Rows lie near named flat spaces through zero. A row that begins with a name and a colon came from that space; any other row is followed by the name of its block's space that it lies nearest.
rh-ph: [  9 -28 -28  10 -28 -14  21 -30 -27 -12  14  15 -12   1 -32 -12  37  53
 -14 -19 -16 -25 -28]
dm-ql: [ -8  -9  -5 -12  10 -17  10   7  -5 -15  32  -8 -13   3 -16  -1   2  16
  10  -1  25  21  -6]
dm-ql: [  7  10  15  -7  26   1 -15  -5  19  22  -2   0  24  20  -6  -3 -18   2
  -8  11  -1   7  13]
bm-lc: [ -6  21  25  -9  52   6 -41  33  18   2  -6 -17 -12   1  -1  22 -24 -50
  22  31  33  45  36]
jr-rq: [ -7 -17  -3  -9 -12  -2  17 -13   2  18  19   3  20  11 -16  -9  -3  28
  -7  -5   8 -16 -29]
bm-lc: [ 23 -27 -31  10 -29 -35  33 -18 -19   3   8  22  22 -14  -3 -38  50  36
 -31  -2 -22 -42  -3]
jr-rq: [ 13   2  14   7  12  17 -34 -14   4  33 -23   7   7  20 -25  19 -10  -2
   5  10 -12  -7  -2]
rr-gb: [ -7  -4  -3  10   9  13 -20  11  -5  -7 -18  -1 -19 -18 -11  10  12 -27
  -1  14  13   1   5]
rh-ph: [ 10   0  -3   1  51 -12 -33 -10 -11 -35  20  -3 -46  20 -59  12  14  31
   6   2  11  49  19]
rr-gb: [-16  30   7  -9  -5   7  23   7   9 -44  13 -17 -16   3  43  -1 -28   0
   8 -31 -10  31   8]
dm-ql: [-11   3 -21   5 -30  -5  39   4  -7 -42   4  -1  -7 -28  39 -25  19   2
 -20 -22 -13 -10   1]
rr-gb: [  5 -38   3   0  40   4 -48 -10   8  66  -9  16  28  11 -85   4  18   1
 -20  54  40 -25 -15]
jr-rq: [-31 -16  10 -19   1   7  -7  29 -11  -1  33 -23 -41   0 -25  43 -25 -17
  61   6  62  34 -36]
rr-gb: [ -2 -17 -12   1 -33 -11  29  11   0  23  -5   8  34 -27  29 -23  17 -17
 -15  11   4 -42 -10]
rr-gb: [ 14  -2 -10  21  -6   3 -18  -5 -23 -17 -20   7 -34  -9 -11  14  24  -3
   7  -4 -20  -2   7]
jr-rq: [  1   3  -6  11  18  -3 -17  22  -1 -16 -20   0 -13 -29   7  -5  23 -39
 -10  23  10   6  32]
bm-lc: [  1   8  18 -11  31  -3 -23  16  11  15   5  -9   0  11  -9  15 -20 -20
  21  20  23  26  15]
rr-gb: [ 27  16   1  -1 -14 -20  18 -27 -12 -16  19   2  -8  34  11   1 -11  52
  17 -39 -47  16   3]
bm-lc: [  3 -15 -17   0   0 -34  15  39  -4  -2   2   2  11 -46  26 -25  37 -42
  -8  34  28 -10  28]
dm-ql: [ 13  -7   2  24 -22  25 -29  -6 -10  38 -51  15   3 -11  -4  20  11 -30
   3  14 -21 -40  -8]
bm-lc: [-27  -3 -16   8  -7  31  10 -26  -2 -44  -1   1 -23  -3 -21 -10  10  31
 -37 -28  -7  -6 -26]
rr-gb: [  2   3  17 -12  35  -2 -25   1  10  16  13  -6  -1  25 -30  15 -20   5
  16  13  19  27   4]
jr-rq: [ 29  20 -21   3 -19 -49  51  -7 -10 -51  21   5   5  -6  57 -43  24  35
 -18 -34 -51   8  39]
rh-ph: [-29  11   7 -15  22  20   7 -13  21 -25  20 -12   0  19 -13  -8 -26  25
 -22 -17  13  23 -12]
dm-ql: [  5 -34  -2 -12  35 -27 -18  10   2  40  24   5  18   4 -57  -4  19   4
   0  45  50   0  -3]
dm-ql: [ -8 -15  -5   5  -5  13  -8  -5  -6   8  -7   4  -5  -5 -23   7   9   0
  -4   6  10 -15 -19]
rh-ph: [-26  12  10 -12 -12  21  21   4  24   4   0  -9  27  -1  34 -10 -30 -12
 -13  -9   5  -8 -13]
dm-ql: [ 26 -14  -9   9  -9 -30  -3  19 -13  27 -13  11  13 -23  13  -7  31 -28
   8  28  -1 -21  22]
jr-rq: [-28  -2  18  -4   2  44 -23  -1  12  23 -13  -8  -4   9 -20  30 -33 -18
  12   4  23  -3 -33]
dm-ql: [  9  21   4  -8   0 -22  16  11  -3 -27  19 -11 -13   6  35   1 -13   3
  24 -18 -12  32  22]
rh-ph: [ 28 -30 -26  17 -60 -33  26   5 -38  20  -7  18   2 -29  20  -5  45  -3
  19   1 -20 -47 -12]
rh-ph: [ 24 -11  -4   6  24 -20 -28  -3 -17   4   4   6 -21   9 -41  12  21  11
  15  15   4  15  14]
bm-lc: [ 26   3  25 -14  -8 -24  -5  15   2  60   8  -2  27  22  19  23 -31 -14
  54  14   1   3   3]
jr-rq: [ 13  -9 -14   2  -9 -19  23 -17   2   6   6  14  31   0   2 -34  21  29
 -35  -3 -18 -26   3]
bm-lc: [-29  -3   6 -12  -2  18   5   8   6  -6  14 -13  -9   0  -5  11 -21  -5
  10  -5  29  11 -24]
bm-lc: [ -9 -14 -35  18 -16   0  25 -12 -12 -45  -7  12  -9 -34  -1 -37  50  16
 -53 -10 -12 -27  -1]
rh-ph: [  1  13  10   1   5   4 -10  16   7   6 -14  -4   3  -7  22   7 -10 -31
   9  10   1   5  17]
jr-rq: [  5  -3  -2  -4  -4 -12   8  -2  -5  -2  13   0  -2   5  -1  -1   1  13
   9  -5  -1   5  -2]
rr-gb: [ 10  22  -8  14 -13   8   8 -28 -16 -53  -2   1 -38  14   9   4   2  38
  -2 -47 -50  17   4]
rh-ph: [-27  19  12 -17  65  18 -19 -15  22 -50  32 -18 -29  34 -48   2 -27  37
 -18 -13  25  64   6]
[ 14  10   4   3  42 -18 -28  27   7  -2 -12  -1  -2 -14   3  -4  14 -39
  -3  35  14  22  50]	bm-lc
[ 14  13  -8   8 -23  -6  19 -20 -14 -29   2   3 -15   9  19  -3   4  32
   2 -36 -43   2   2]	rr-gb
[  1 -10 -18   8 -17  -5  16 -14 -17 -25   7   5 -17  -5  -8  -8  21  27
  -9 -18 -12  -7 -12]	rh-ph
[ 61  23   0  20  17 -36 -23 -12 -14  -2 -22  16  -3  14  11  -5  24  10
   3   1 -61  11  60]	jr-rq
[-16  -9   8 -17   5   7  11 -13  19  23  21  -2  31  21 -18 -10 -21  26
 -14  -1  17  -7 -27]	rh-ph
[-20  -3   2 -10   1   8  13   8  17   6   5  -4  22  -8  10 -14  -9 -10
 -18   7  20  -9  -8]	rr-gb
[-32   3  -1 -10   6  25  20 -20  26 -13   9  -3  25   8  -4 -27 -15  26
 -49 -15   6  -9 -20]	rr-gb
[ 30  12   8   7  13 -13 -19  -6   0  16 -15   8   8  13   2   3   2  -1
   5   7 -26   3  28]	bm-lc
[-20  -5   1 -18 -18  -3  27   6  -5 -13  36 -14 -14   7   5  11 -21  17
  28 -21  20  17 -30]	jr-rq
[ 15 -18  -4  -2   0 -15   0 -15  -3  28   9  11  21  13 -27  -8  11  26
  -8   8  -2 -18 -10]	jr-rq
[ -4  -1  -4   2 -13   4   8   0  -3  -5  -3   0  -2  -7  10  -2   2  -2
  -2  -6  -4  -7  -6]	bm-lc
[-23 -10  -7  14   8  24 -26  33  -3  -9 -33  -3 -24 -48  -2  11  22 -67
  -6  33  36  -8   7]	rr-gb
[ 13 -20 -12  10 -34 -22   8  35 -18  30 -19   8  10 -44  32   0  30 -53
  20  30  11 -34   7]	rr-gb
[ 11 -20   1 -11 -15 -11  15 -33  -1  39  25  10  31  36 -31  -4  -9  57
   1 -11  -9 -21 -37]	jr-rq
[  3 -17  -9  -1 -59   0  39 -30 -14  19  13  10  17  14   6  -3  -4  47
   6 -34 -27 -39 -50]	bm-lc
[ -3   0 -28   4  -9 -24  41   9   2 -41   5   5  15 -37  40 -53  38  -2
 -49  -3  -8 -14  27]	jr-rq
[ 24  -1 -12 -12  -3 -69  29  38 -24 -27  44 -10 -23 -15  33  -5  19  -4
  46   2  13  39  35]	dm-ql
[-31   3   3  -7  -5  19   6  19   3 -21   6 -15 -20 -15  12  12 -15 -24
  13  -4  27  14 -13]	jr-rq
[-22   2  -5   4 -23  30  13 -18  -2 -24  -4  -3 -15   0   1   4  -8  16
 -11 -29 -11  -9 -30]	bm-lc
[  0 -10  -8   4  -3   7   5 -28   3   6  -1  11  16  11 -23 -16   9  33
 -31  -7 -13 -21 -16]	rr-gb
[-17  -5 -13   0  -3  13  17 -30  -1 -35  17   1 -12  11 -24 -14   5  49
 -30 -29  -8   1 -23]	rh-ph
[ 20   5  -2  20   2   3 -24   0 -12   1 -31   9 -14  -9   0  10  18 -19
   2   8 -22  -6  21]	rh-ph

Each name stands for a flat space through zero: a line, a plane or more. A row that begins with a name and a colon came from that space; any other row is followed by the name of the space it lies nearest, among the names in its block.
qd_rt: [ -5 -16   8  25  -6   4  25 -21  18 -34  -7  20  27  -9 -12 -19   9  13
   0   7  34  -1 -29]
tb_hb: [-14  26  32   5  22  -7 -29 -45  37  -1 -25 -18  23  10  -9  22 -15 -18
  26 -33   2 -19 -35]
mn_cg: [ 18  13  18   0  -1 -10 -13  -5  13  17 -18   3  -3  14 -27   1 -21  -1
 -17 -22 -13 -20 -22]
jh_ms: [ 36  23  12  -6   8  -8  -8  22 -45  15  14  -5 -44  17 -15 -30  -9   4
 -29  15   3   4  12]
tb_hb: [  0   4  30   5 -10  -5   1 -11  12   8 -13  -9   5   9 -13  -8  -8  -1
  -7  -8  -9 -15 -12]
mn_cg: [ 25  28  52   6   1 -13 -14 -12   4  19 -21  -8 -10  24 -42 -19 -25  -1
 -22 -16  -8 -28 -29]
lb_bp: [ -4  -2  26  10  -6  10  25  -1  27   1  -4  14  22 -16  -1  -2  -6  -1
 -21  15   6 -13 -18]
tb_hb: [ -8  -9 -26   5  10  14   9   4 -22 -31  10  18   9 -16  -6  -6  27  10
  30  22  30  18   7]
qd_rt: [ -4  51  23 -34  37  21 -24  28 -18  47  17 -21 -17 -15  22  37  -8 -33
   7  29 -27  -4  33]
lb_bp: [ -3 -14 -98 -12  39  25  12  29  -5 -27  39  47   7 -48  58  45  16  -4
   5  27  39  41  19]
qd_rt: [-30  -9   6   1  -7  -2  -9 -29  51   4 -23  -9  36  -2   8  34  -6 -12
  23 -32 -20 -16 -18]
tb_hb: [  2 -18  -8 -11 -30  -1   8  28  -4  26  -3   2  -7   2  -6   1  -1   7
 -15  -2 -38  -7  21]
mn_cg: [-12  -1  15 -10 -15   6  -4   9  15  27 -18  -1  15  -3 -20  18  -2  -4
  10  -7 -37 -20   4]
jh_ms: [-12   4 -13 -10   9 -11 -26 -22  50  19 -16 -11  15   4  26  49 -25 -21
   3 -47 -25 -12 -16]
mn_cg: [  5  18  48   0  -9 -25 -24 -25   5  21 -15 -45 -19  37  -4 -15 -22  -9
  -9 -30 -24 -16  -7]
lb_bp: [  9   2  -5 -13   2  15  26  42 -13  21  34   6 -19 -23  44   3  -5  -7
 -45  43  -4  11  30]
jh_ms: [ -1  49  13 -14  49  -4 -42 -16 -30   3  18 -42 -30  14  28  10  -3 -26
  28   3  14  15  16]
jh_ms: [  2 -14  13  15 -14  22  40  17   2 -14  -5  43  28 -27 -38 -19  15  19
  -9  36  18 -10 -15]
qd_rt: [  5 -11   7   9 -21 -18 -12 -19  12  -1 -31   0   7  25 -43 -11  -6  12
   9 -39 -14 -17 -23]
lb_bp: [ -2 -24  24   7 -41  12  31  19  29  19 -30  36  36 -14 -56  -2   0  17
 -14   3 -31 -35 -19]
tb_hb: [  5  21  25  -8  10  -4  -5  -2  25  28   5 -17  -8   0  33  18 -29 -21
 -35  -4 -15 -11  -5]
tb_hb: [-37 -11 -51  -2  16   7 -39 -31   2 -36 -33  16  45  -3 -49  37  38   6
 112 -39   6   4 -11]
qd_rt: [  6   0 -56 -13  21  -8 -27   0   4   0   4   8  -9   2  20  34  -8  -7
   9 -29  -1  13   2]
qd_rt: [ 32 -17 -25  26  -2  -9  16  -5 -24 -45   1  37  -8   8 -38 -46   9  32
 -14   3  51  13 -27]
tb_hb: [ 10 -19 -25  -4 -22 -15 -10   7 -12   6 -10   2 -13  20 -21  -7   0  14
   2 -27 -21   0   7]
jh_ms: [-24 -52   5   9 -62  -5  30   4   2  -5  -8 -11  12   7  -4 -27  21  21
   6  -1 -27  -1  21]
mn_cg: [ 33   7   6  16   6   0   8   1   1 -11 -16  43   7   0 -57 -20  -9  17
 -21  -1  24 -15 -41]
jh_ms: [ 16  29  13 -19   9 -26 -40   0 -48  25  17 -61 -62  43  24 -17 -11 -13
  -3 -13 -21  14  37]
lb_bp: [  6 -12 -35  -1   4  -3   4   8 -10 -11  17   6 -13  -3  26   0   3   4
  -9   3  13  19  11]
lb_bp: [ -1 -10  30  30 -11 -16  12 -45  33 -29 -16  -6  18  15  -5 -26  -9   7
 -12 -20  27  -9 -42]
mn_cg: [ 19   8 -38  -5  27  -3  -8   5   5  -4  16  15 -14  -7  31  19 -16  -7
 -24  -6  19  14  -6]
tb_hb: [-14  23 -33 -21  44  11 -26  -2  22  12  12  -2   7 -21  49  63 -10 -31
  17  -8  -2   9   7]
mn_cg: [ 14  13  44  17   0  27  30  18 -19 -11 -14  45  24 -21 -82 -35  17  21
   3  47  24 -22 -24]
lb_bp: [ 14 -49 -68   2 -26   3  35  36  -3 -12  17  44  -3 -19  16  -3   7  23
 -35   9   5  19  13]
mn_cg: [ 55  35  25  17  27  -8  -3  -5  -4  -6 -10  34 -14  10 -52 -29 -28   9
 -46  -1  38 -17 -53]
qd_rt: [-33 -35  10  10 -36  -4  22 -19  39  -5  -8 -16  27  -2  28   3   4   1
   1 -12 -16  -5   0]
qd_rt: [  3 -22  15  16 -27   0  36   8 -17 -17  13   1  -7   0   3 -45  13  18
 -24  29  15   8   9]
jh_ms: [  2 -23  -9   3 -25  -9  10   7 -22  -7   6  -9 -16  13   1 -26  11  15
  -3   2  -5  11  19]
lb_bp: [ -5  -5   5  12  -5 -10 -12 -28  13 -16 -23  -1  16  15 -29  -5   2   7
  24 -28   5  -9 -24]
jh_ms: [ 30   2 -23  -2   6  -9  -4  13  -6   5   3  19 -19   6  -6  -2 -16   6
 -31 -10   5   2  -8]
[ 13  -3 -39  -5  12  -5  -8   4  14   2   3  19  -3  -4  15  23 -14  -3
 -17 -18   3   5  -9]	mn_cg
[-10   3   6  -2   5  11   9   7 -13  -5  13  -6   0 -11  13  -3  13  -3
   9  25   7   9  16]	mn_cg
[  7  -6 -33 -18  -9 -10 -27  18 -37  13  -3  -8 -25  20 -20   2  10   8
  26 -19 -28   8  29]	lb_bp
[ -6   9  48  12  -6   6   8 -14  12  -1 -18   1  21  -1 -35 -14   2   2
   8   8   2 -21 -21]	qd_rt
[-20  39  67 -16  13  30   7  22 -23  31  14 -27   0 -20   4   1  11 -21
  13  58 -18 -10  32]	mn_cg
[ -9   3  -7  -5  17  34  30  27  23   6  14  38  29 -50  20  32   2 -10
 -16  41  10  -2  -1]	lb_bp
[ 23  12  30  -3  -7 -13   7   8  10  31  10 -17 -28  12  28 -10 -34 -10
 -65   0 -16  -9  -1]	tb_hb
[  3   2  -7  -3   7   2   5   8  -6   0  15  -2 -10  -5  23   0  -1  -4
 -13  12   7  10  10]	lb_bp
[ -5   6 -12  -8  11   6 -13   4  -5   2  -3   4   4  -5  -8  16   6  -4
  22  -3  -4   1   5]	lb_bp
[-34 -37  18  10 -42  -4  26 -15  36  -2  -5 -21  24  -2  30  -3   5   1
  -3  -6 -20  -5   6]	qd_rt
[-10 -36 -27  -5 -27   1  36  28 -18  -2  42 -18 -24 -10  76 -15  12   3
 -33  32  -3  32  50]	qd_rt
[-45 -39   0   4 -35  -4  18 -22  54   0  -6 -24  33  -6  51  23   1  -8
   6 -20 -27  -2   6]	qd_rt
[ 17   4 -33  -3  20   3   0  14 -23 -12  20  15 -18  -7  13  -2   3   3
  -9  14  24  20   8]	qd_rt
[  4 -21  -9  -2 -20  19  38  37  13  13   5  37  15 -30  -1   6   0   9
 -34  27 -11  -7   5]	lb_bp
[ 15  36   6 -11  28  -5 -45 -10   2  18 -29   6   2  14 -53  24 -15  -9
  26 -33 -13 -22 -25]	qd_rt
[ 13 -17 -30   8   1  -9  18   3  -8 -20  30  -1 -23   0  52 -16  -4   5
 -37  10  28  27   9]	lb_bp
[-11  10  24 -10   0  14  14  20 -11  18  20 -18  -8 -14  30   0   4 -12
 -10  36 -11   4  28]	qd_rt
[ 11 -27 -40  15  -9 -27  -4 -22  -9 -35   6  -6 -19  25  18 -25   2  16
  -5 -29  26  24  -5]	lb_bp
[ 18  10  -5   3  14   6   5  10 -13  -6   6  20  -6  -7 -12  -8   0   5
 -12  15  20   3  -7]	jh_ms
[-49   3  37  -8  -5  10   7  -7 -37  -7  35 -72 -15   0  67 -18  34 -17
  40  45  -2  29  63]	mn_cg
[-28  11 -28  -4  41  28  -4  -5   2 -26  12  15  29 -36  19  36  25 -13
  51  24  32  18   4]	tb_hb
[ 41 -41 -31   7 -47 -19  27  37 -36   0   7  24 -37  20 -24 -52  -1  37
 -54   0  -7   9  13]	jh_ms
[  6  43  63  34  49   3  11 -51   9 -46  14 -11   6  -4  18 -34  -7 -12
 -14  32  83   6 -47]	tb_hb

Rows lie near named flat spaces through zero. A row that begins with a name and a colon came from that space; any other row is followed by the name of its block's space that it lies nearest.
srzg: [-38 -24   9 -49  -5  -6  51  11 -16 -20  47 -42 -32  -5  -4 -11   5 -17
  31 -10  -6 -12  -2]
jdbl: [  0  -2  16 -12 -10  -2  15   7  -5  -2  17 -11  -4  -6  -4   2   0  -4
 -15  13   9  -7  -3]
srzg: [ 26  -7 -16  -3 -23  -9  23  18  -2  10   0  27  10  17 -16  29   6  53
 -21  29  53  42 -19]
dtml: [ -2  -4 -15 -12  -7  13  13   3   7   4  -4  13 -10  -2  -7  11 -22 -23
 -10  11  20  12  10]
jdbl: [-14  22  13 -21   4  46  18  -4   8 -24  11 -12  25   3 -15   7 -10 -30
   8   4 -41  10  11]
pjzh: [ -4  -5 -24   9  15 -14 -11  -8  -6  -8 -10  -3  -9   4   7 -24   9  11
  37 -30 -20  -5  -1]
dtml: [ -1   2 -27  12  17  18 -15 -16  17  13 -25  26  -3   2  -1  19 -24 -14
  -1  -5  31  10  17]
srzg: [-24   0  44 -16   8   4  22   2  -7 -10  41 -35  22  12  -3  22  34  40
  17  -2  -9   4 -18]
jdbl: [  5   4  10 -13  -3   3  22   2  -9 -14  20 -15   8   4 -13   2   9  23
   0   7   7   3 -10]
dtml: [-36 -14  30 -18  13   1  25   1  -1   2  38 -25  11  17   1  38  30  42
  27  -6  16  15 -15]
jdbl: [  2  -4   1  39  -5 -16 -55   5  17  37 -39  32   0  -3  30   1  -2 -22
 -15  -1 -21  -1   8]
pjzh: [-30  13  25   0  20  31 -17 -14  14  -3   1 -14  10  -7   9   5  -9 -49
   9 -12 -41 -17  20]
dtml: [-46 -15  23  31  34 -10 -43 -11  18  34  -9   2  14  19  35  35  33  27
  42 -34 -18   8  -3]
dtml: [ -3   3  12  18  14 -11 -21  -8  -2   2  -2  -8  11   4  10  -4  21  25
  14 -16 -16  -9  -8]
pjzh: [ -2 -11   9  12 -11  -6  -3  16  13  31  -5  29  23  23   6  50  19  47
  -8  19  27  46 -15]
pjzh: [ -8  16   1  19  44   9 -24 -35  -1 -13  -4 -19   9   0   2  -8   8  16
  29 -36  -7 -26   4]
dtml: [ 16  11  11   3  -3  -9  -1  -1 -13 -16   7 -16   7  -5  -4 -23  12  14
  -3  -1 -18 -16  -9]
jdbl: [  0  -2 -38  -3  18   3  14 -11  -5 -15  -4   5   3  18 -13   1   8  42
  43 -24  11  23  -7]
dtml: [-19 -12  -9   0  13   5   2  -5  11  16  -1  12  -2  11   3  32  -1  13
  13  -5  32  20   2]
jdbl: [-26 -30 -13 -44 -17   1  51  19  -1   3  27  -3 -31   1  -7  20 -14 -18
   6  13  38  20   4]
srzg: [ -7  -5  -4 -13   7   2  16  -7  -4  -5  12 -11 -14  -4  -6   1  -8  -3
   3  -3  25  -8   3]
pjzh: [-17  21  10  26  36  25 -43 -28  16   0 -21  -3  18  -2  13  -2  -4 -26
  18 -28 -40 -19  18]
srzg: [-17   8   3   6  15  16 -19 -11  10  -2 -10  -3   3  -4   9  -6  -8 -35
  13 -15 -35 -11  15]
dtml: [-35   9  42 -13  14  27   3  -6   8  -7  23 -28  17  -1   4  15   6 -25
  10  -4 -35 -10   8]
srzg: [-30 -10 -29 -17  -9  23   5  14  18   2 -18  20 -11   4   8  -3 -24 -65
  29  -8 -50  26  23]
jdbl: [ 11   0  51 -13 -19 -16   7   4 -15   1  32 -35 -25 -36   2 -19 -11 -39
 -62  29  24 -59   2]
pjzh: [-26  -6  -3  15  25  -2 -19  -9   9   9  -8   2  12  18  14  16  22  27
  44 -29 -19  15  -4]
pjzh: [ 29   7 -28   9   7 -16  -5 -14 -17 -18 -10  -5 -15 -10  -8 -40  -5  12
   3 -14  10 -24  -2]
pjzh: [-18   7  29   0  20  19  -1 -14   7   3  15 -13  18   5  -1  30   8  12
   0  -1  13  -2   1]
jdbl: [  9   3 -42  29  29  -9 -31 -24   1  -1 -32  15  -5   6   5 -18   1  22
  34 -36   1  -3   3]
srzg: [ 34 -25 -49 -10 -46 -46  13  30 -18   3 -16  21 -52 -18   2 -51 -20 -26
 -20  15  11  -6  -2]
srzg: [ 52  -5  -6  19 -29 -56 -13  13 -26   3  -8   1 -24 -19   4 -48   9  23
 -38  14  18 -32 -19]
[-24  -3  30 -45 -16  23  48  16  -2 -16  41 -27   0  -3 -13  14  -5 -28
  -6  21  -8   5   2]	dtml
[ 19  12 -15  -3  17  -6   5 -23 -20 -30   7 -26 -18 -16 -13 -42  -8   0
   6 -19  10 -42   2]	pjzh
[-10   9  -9  11  34   3 -18 -27  -4 -16  -5 -19  -2  -3   4 -23   5   0
  36 -38 -22 -25   6]	pjzh
[ -2 -12  -7 -18 -20  -3  22  17  -1   2   7   5 -13  -1  -3   3  -8 -13
  -8  15   9  12   0]	dtml
[-33   6  -3  17  30  14 -36 -17  14   0 -20  -3   6   3  21 -11   2 -34
  46 -40 -66  -9  17]	pjzh
[ 28 -13 -20   3 -42 -34   2  32  -9   8 -15  22 -11   0   5 -25   5   5
 -15  19 -14  15 -13]	srzg
[-40   4  46 -14  20  31   8 -10  12   2  29 -25  19   4   1  39   6 -10
   6   0  -2  -2   6]	pjzh
[ 27  70   4  12  66  77 -13 -72   5 -49  -5 -23  40 -12 -42  -1 -35  -8
 -15 -16  24 -41  25]	dtml
[ 28  12  33  -4 -11 -14  23   7 -22 -18  31 -24  28   9 -18   2  36  73
 -16  18  13   1 -33]	jdbl
[-25  -2  -9  10  -2  22 -29   6  29  23 -33  31   3   2  20  14 -21 -61
   6  -3 -41  19  24]	jdbl
[ 11  16   2  19  21   2 -20 -20  -2  -7  -8  -5  13   0  -2  -8   7  20
   5 -14  -2 -14  -2]	dtml
[  1   2  22  -8 -28  16   5  20  14  15   0  16   9  -5   1  22 -17 -38
 -42  37  -2  14   8]	pjzh
[-24   7   9 -47  -3  44  50   3   2 -28  32 -22   5   1 -23  12 -17 -36
   9  11 -13  12  11]	jdbl
[  6 -11 -16  -9 -16 -12  13  12  -6   0   0   5 -16  -3  -2 -11  -5  -5
  -3   6   7   4  -2]	srzg
[-31 -13  -3 -28  -4   8  24  10   1  -8  16 -12 -13   1   2  -2  -3 -29
  27  -7 -25   7   7]	srzg
[ 17  14  19  31   8 -19 -43 -12  -8  -1 -13 -13   0 -18  16 -38   8 -10
 -14 -12 -32 -46   0]	srzg
[-22   1 -14 -14   4  30  10   1  14  -4  -6   9   6   8  -3  13 -15 -31
  21  -5 -23  23  14]	jdbl
[-37  10  67 -21  17  41  19 -11  13   2  42 -31  26   0  -7  56   2 -10
 -19  17  21  -5   6]	pjzh
[-21  -1 -38   8  18  22 -19 -10  20   6 -32  26  -2   8   8   4 -19 -33
  35 -25 -26  20  21]	jdbl
[  5   4  29  12 -16  -4 -17  12   5  15  -3   6  14  -3  11   7   7  -7
 -27  19 -17  -1  -3]	jdbl
